Look-ups in named tables: a row name and a column name give one cell, copied from the table.

nos.csv
,lis,ribo,rav,nul,zuletav,lobubam,nif
nevosi,-36.6,28.1,25.5,-9.9,36.0,20.3,-71.2
pezut,-35.6,16.1,13.9,-14.0,22.9,10.7,-65.1
zanazet,-20.8,-19.7,-19.8,-20.4,-19.8,-20.0,-21.4
lorin,-32.0,19.1,16.9,-10.8,25.5,13.5,-61.1
bilafo,23.2,-78.5,-78.7,5.8,-49.6,-16.8,-5.8
mamo,-37.8,33.5,30.6,-9.2,40.7,24.0,-76.2
ledenu,-21.1,-22.2,-22.2,-21.4,-22.1,-21.6,-21.6
gal,-10.3,-23.2,-23.0,-8.8,-12.8,-10.4,-16.3
koluve,-27.4,6.4,3.7,-4.9,25.0,19.2,-72.6
pebipu,-19.8,46.6,43.7,21.9,80.6,61.5,-77.9

What is the lobubam of ledenu in nos? -21.6
What is the nul of pezut in nos? -14.0
What is the lis of pezut in nos? -35.6
What is the zuletav of nevosi in nos? 36.0
What is the zuletav of bilafo in nos? -49.6
What is the lobubam of pezut in nos? 10.7
What is the rav of lorin in nos? 16.9
What is the zuletav of ledenu in nos? -22.1
What is the nul of lorin in nos? -10.8
What is the zuletav of mamo in nos? 40.7
What is the lis of pebipu in nos? -19.8
What is the nul of koluve in nos? -4.9
What is the nif of bilafo in nos? -5.8
What is the nif of pezut in nos? -65.1
Which row has the largest zuletav? pebipu

veganu:
          div  bomi   ruf
kagog    3394  3638  3210
bebub    6026  3859  2858
tiz      8400  5771  3318
nuf      3135  3389  4837
bet      6876  3568  6238
verozu   8575  4802  4848
bilufi   5409  3881  4734
nadokab  4576  3518  4973
zavab    6402  5214  5073
geropiv  5865  1645  3663
tek      5269  2633  2285
gokop    5515  2595  3953

bebub, ruf: 2858
nadokab, ruf: 4973
zavab, bomi: 5214
verozu, div: 8575
nuf, bomi: 3389
nuf, ruf: 4837
bebub, bomi: 3859
tiz, div: 8400
bilufi, ruf: 4734
bet, ruf: 6238
verozu, bomi: 4802

fedetil =
,naf,nel,zap
gike,105,152,156
poro,103,140,142
pag,89,90,89
paz,103,140,141
tekifat,155,11,37
zev,104,160,158
sigus,89,88,87
lero,109,78,100
varosof,129,129,144
zul,155,157,215

lero, naf => 109
pag, nel => 90
sigus, naf => 89
poro, nel => 140
varosof, nel => 129
poro, naf => 103
varosof, zap => 144
tekifat, zap => 37
pag, zap => 89
gike, naf => 105
gike, nel => 152
zul, naf => 155
paz, zap => 141
lero, nel => 78
pag, naf => 89
tekifat, naf => 155

rorob:
columns: lunazu, vorom, duzu, nud, soke, ven
sal: [-5.2, -5.3, -4.5, -2.9, -5.4, -0.8]
lotuvit: [-1.3, -2.7, -0.4, 0.1, -3.4, -3.0]
fitifik: [-1.8, -2.2, -2.0, -2.2, -2.4, -2.0]
voz: [0.2, 3.1, -0.1, -8.4, 3.8, 3.3]
toromip: [2.1, -3.3, 1.6, 1.5, 0.7, 0.2]
sem: [-1.4, -2.1, -1.5, -1.1, -2.3, -2.2]
daz: [0.7, 1.3, -5.2, -5.0, -4.6, -2.8]
ginudom: [1.9, 1.2, 1.3, -9.0, 2.7, 6.4]
rel: [-7.4, -7.1, -5.8, -2.7, -6.5, -0.9]
res: [-0.6, -1.5, -4.5, -2.3, -3.1, -3.0]
naz: [0.6, -0.3, -0.9, -7.8, 1.2, 5.2]
fiz: [1.6, -0.2, -5.4, -3.4, -4.1, -2.3]
faf: [2.6, 1.8, 1.7, -9.2, 3.9, 7.3]
zozuso: [-0.3, -4.2, 2.3, 3.0, 3.5, -4.3]

soke of naz is 1.2
duzu of sal is -4.5
duzu of daz is -5.2
nud of fitifik is -2.2
vorom of rel is -7.1
soke of zozuso is 3.5
vorom of sal is -5.3
nud of daz is -5.0
duzu of ginudom is 1.3
duzu of res is -4.5
soke of faf is 3.9
nud of zozuso is 3.0
lunazu of lotuvit is -1.3
Row with the largest soke: faf

zaf =
|  | kife | dimipa | mafud | foso |
|---|---|---|---|---|
| dizu | 0.794 | 0.519 | 0.429 | 0.883 |
| sezis | 0.762 | 0.966 | 0.261 | 0.055 |
| fulam | 0.762 | 0.635 | 0.668 | 0.678 |
| semutol | 0.762 | 0.849 | 0.429 | 0.314 |
| kud | 0.688 | 0.577 | 0.617 | 0.496 |
| fem | 0.762 | 0.635 | 0.314 | 0.496 |

What is the mafud of semutol in zaf?
0.429
What is the dimipa of kud in zaf?
0.577
What is the dimipa of semutol in zaf?
0.849
What is the mafud of fem in zaf?
0.314
What is the kife of kud in zaf?
0.688
What is the foso of fem in zaf?
0.496
What is the dimipa of sezis in zaf?
0.966
What is the mafud of kud in zaf?
0.617
What is the foso of semutol in zaf?
0.314
What is the foso of sezis in zaf?
0.055
What is the mafud of dizu in zaf?
0.429
What is the kife of dizu in zaf?
0.794
What is the mafud of fulam in zaf?
0.668
What is the kife of fulam in zaf?
0.762
What is the foso of fulam in zaf?
0.678
What is the foso of kud in zaf?
0.496
What is the dimipa of fem in zaf?
0.635

